Below are the code and all the weights of a small trained network. Each question names an input and a target symbol and asks about switching units off, where a switched-off unit gives its printed mean instead of its output.

import numpy as np


def w(rows, s, z=0):
    codes = np.array(rows[::2]) - 128.0
    scale = np.full(codes.shape[1], s)
    scale[-1] = z or s
    return codes * scale


def norm(h):
    return h / np.sqrt((h * h).mean(-1, keepdims=True) + 1e-5)


def f(y):
    return y / 2 * (1 + np.tanh(0.7978845608 * (y + 0.044715 * y**3)))


def softmax(a):
    e = np.exp(a - a.max(-1, keepdims=True))
    return e / e.sum(-1, keepdims=True)


def log_softmax(a):
    a = a - a.max(-1, keepdims=True)
    return a - np.log(np.exp(a).sum(-1, keepdims=True))


def net(x, mask):
    ids = ['ΛΠΦαβεημτψω'.index(c) for c in x.split()]
    T = len(ids)
    res = E[ids] + P[:T]
    r = norm(res)
    for j in range(2):
        rows = slice(2 * j, 2 * j + 2)
        q, k, v = (r @ M[0][rows].T for M in (Q, K, V))
        z = softmax(np.where(np.tri(T) > 0, q @ k.T / 2**0.5, -1e9)) @ v
        o = O[0][rows]
        res = res + np.where(mask[j], z, o[:, -1]) @ o[:, :-1]
    y = f(norm(res) @ A[0][:, :-1].T + A[0][:, -1])
    res = res + np.where(mask[2:10], y, B[0][:, -1]) @ B[0][:, :-1]
    return log_softmax(norm(res)[-1] @ U[:, :-1].T + U[:, -1])


Q, K, V, O, A, B = {}, {}, {}, {}, {}, {}
E = w([
[108,97,92,80],'Λ',
[101,135,139,164],'Π',
[127,87,141,4],'Φ',
[123,103,131,85],'α',
[103,92,147,127],'β',
[106,101,111,116],'ε',
[114,99,205,181],'η',
[137,138,138,96],'μ',
[170,143,94,170],'τ',
[127,154,118,121],'ψ',
[150,78,145,125],'ω',
],0.027)
P = w([
[140,67,12,92],'0',
[121,59,63,135],'1',
[183,108,58,139],'2',
[135,98,100,134],'3',
[149,96,83,115],'4',
[57,94,164,153],'5',
[26,81,172,149],'6',
[2,54,158,143],'7',
[26,37,108,141],'8',
],0.0029)
Q[0] = w([
[191,213,64,175],'H1',
[181,1,138,166],'H1',
[42,122,173,133],'H2',
[95,81,26,131],'H2',
],0.0075)
K[0] = w([
[108,150,11,189],'H1',
[191,164,163,128],'H1',
[46,255,158,27],'H2',
[170,198,154,62],'H2',
],0.0051)
V[0] = w([
[181,128,109,98],'H1',
[234,68,254,130],'H1',
[34,162,140,56],'H2',
[115,234,204,132],'H2',
],0.0055)
O[0] = w([
[149,120,106,118,151],'H1',
[241,39,53,131,131],'H1',
[222,167,140,12,207],'H2',
[190,255,180,155,3],'H2',
],0.0067,0.0033)
A[0] = w([
[106,129,199,188,156],'N1',
[143,195,139,67,243],'N2',
[75,82,150,133,170],'N3',
[194,105,121,15,153],'N4',
[83,103,153,133,99],'N5',
[111,143,13,106,253],'N6',
[209,125,171,152,147],'N7',
[176,85,136,116,87],'N8',
],0.011,0.0053)
B[0] = w([
[235,108,110,2,144],'N1',
[116,102,197,156,183],'N2',
[194,229,53,170,197],'N3',
[178,200,56,167,255],'N4',
[148,200,27,158,143],'N5',
[100,168,222,159,241],'N6',
[49,174,145,87,131],'N7',
[47,87,131,107,142],'N8',
],0.0061,0.0093)
U = w([
[108,94,140,17,67],'Λ',
[61,156,225,129,83],'Π',
[174,61,194,123,147],'Φ',
[171,113,66,78,2],'α',
[134,96,140,248,47],'β',
[51,127,67,80,148],'ε',
[151,34,116,152,221],'η',
[193,174,122,120,176],'μ',
[77,134,81,211,192],'τ',
[141,208,193,113,208],'ψ',
[162,47,72,154,166],'ω',
],0.013,0.0068)

Each question gives the input, a string of symbols that net reads in full, and the target symbol t.
The units are the heads (2 rows each of Q, K, V and O) and the neurons (one row each of A and B). Each row of codes is followed by its name. A weight is (code - 128) times the scale printed after its matrix; where a second scale follows, it is the last column's (O, A, B and U).
mask holds one flag per unit, heads first, then neurons. A switched-off unit (its flag False) gives its mean, the last column of its rows in O or B, instead of its output. The means were averaged over made-up inputs and are rounded, as every weight is.
A unit's drop is (log p(t) with every unit on - log p(t) with that unit switched off) / (log p(t) with every unit on - log p(t) with every unit switched off).
The circuit of an input: a set's keep is (log p(t) with only the set's units on - log p(t) with every unit switched off) / (log p(t) with every unit on - log p(t) with every unit switched off). Starting from all 10 units, units are removed one at a time, each time the one whose removal leaves the highest keep (on an exact tie, the one counted first), for as long as the keep stays at least 0.8.
units of the circuit, in order: the units of the circuit, biggest drop first
most important unit: the unit with the biggest drop
top k neurons: the k neurons with the biggest drops, biggest first
heads that matter: for each layer, one digit per head in row order, 1 if its drop is at least 0.15 and else 0, layers parted by /
drop when u is switched off: that unit's drop, to one decimal
input μ μ μ μ ε, target μ: units of the circuit, in order : H2
input μ μ η η, target Φ: heads that matter : 10
input μ ε τ, target β: heads that matter : 01
input ε β ε ε Λ ω ε η η, target η: units of the circuit, in order : N6, N1, H2
input ψ ψ ψ Π, target ψ: heads that matter : 11
input ε β Π β, target ω: heads that matter : 00
input μ Π η τ ε, target τ: heads that matter : 01
input β ψ ε, target ψ: heads that matter : 11
input ε ψ ε, target ψ: units of the circuit, in order : H2, N6
input η ε Λ τ α ω μ η τ, target β: units of the circuit, in order : N4, N3, N6
input Π ψ α, target ψ: top 2 neurons : N2, N1
input ε Φ ε η ε η ε η, target Φ: top 3 neurons : N1, N4, N7
input η ω μ ψ, target Π: top 2 neurons : N4, N3
input ε Φ η η ε ε ψ, target Π: most important unit : N4
input β Φ ε Π, target μ: drop when N1 is switched off : 0.7
input ε ε μ α μ α, target μ: drop when N4 is switched off : 1.4
input ε η η, target η: drop when H2 is switched off : 0.1
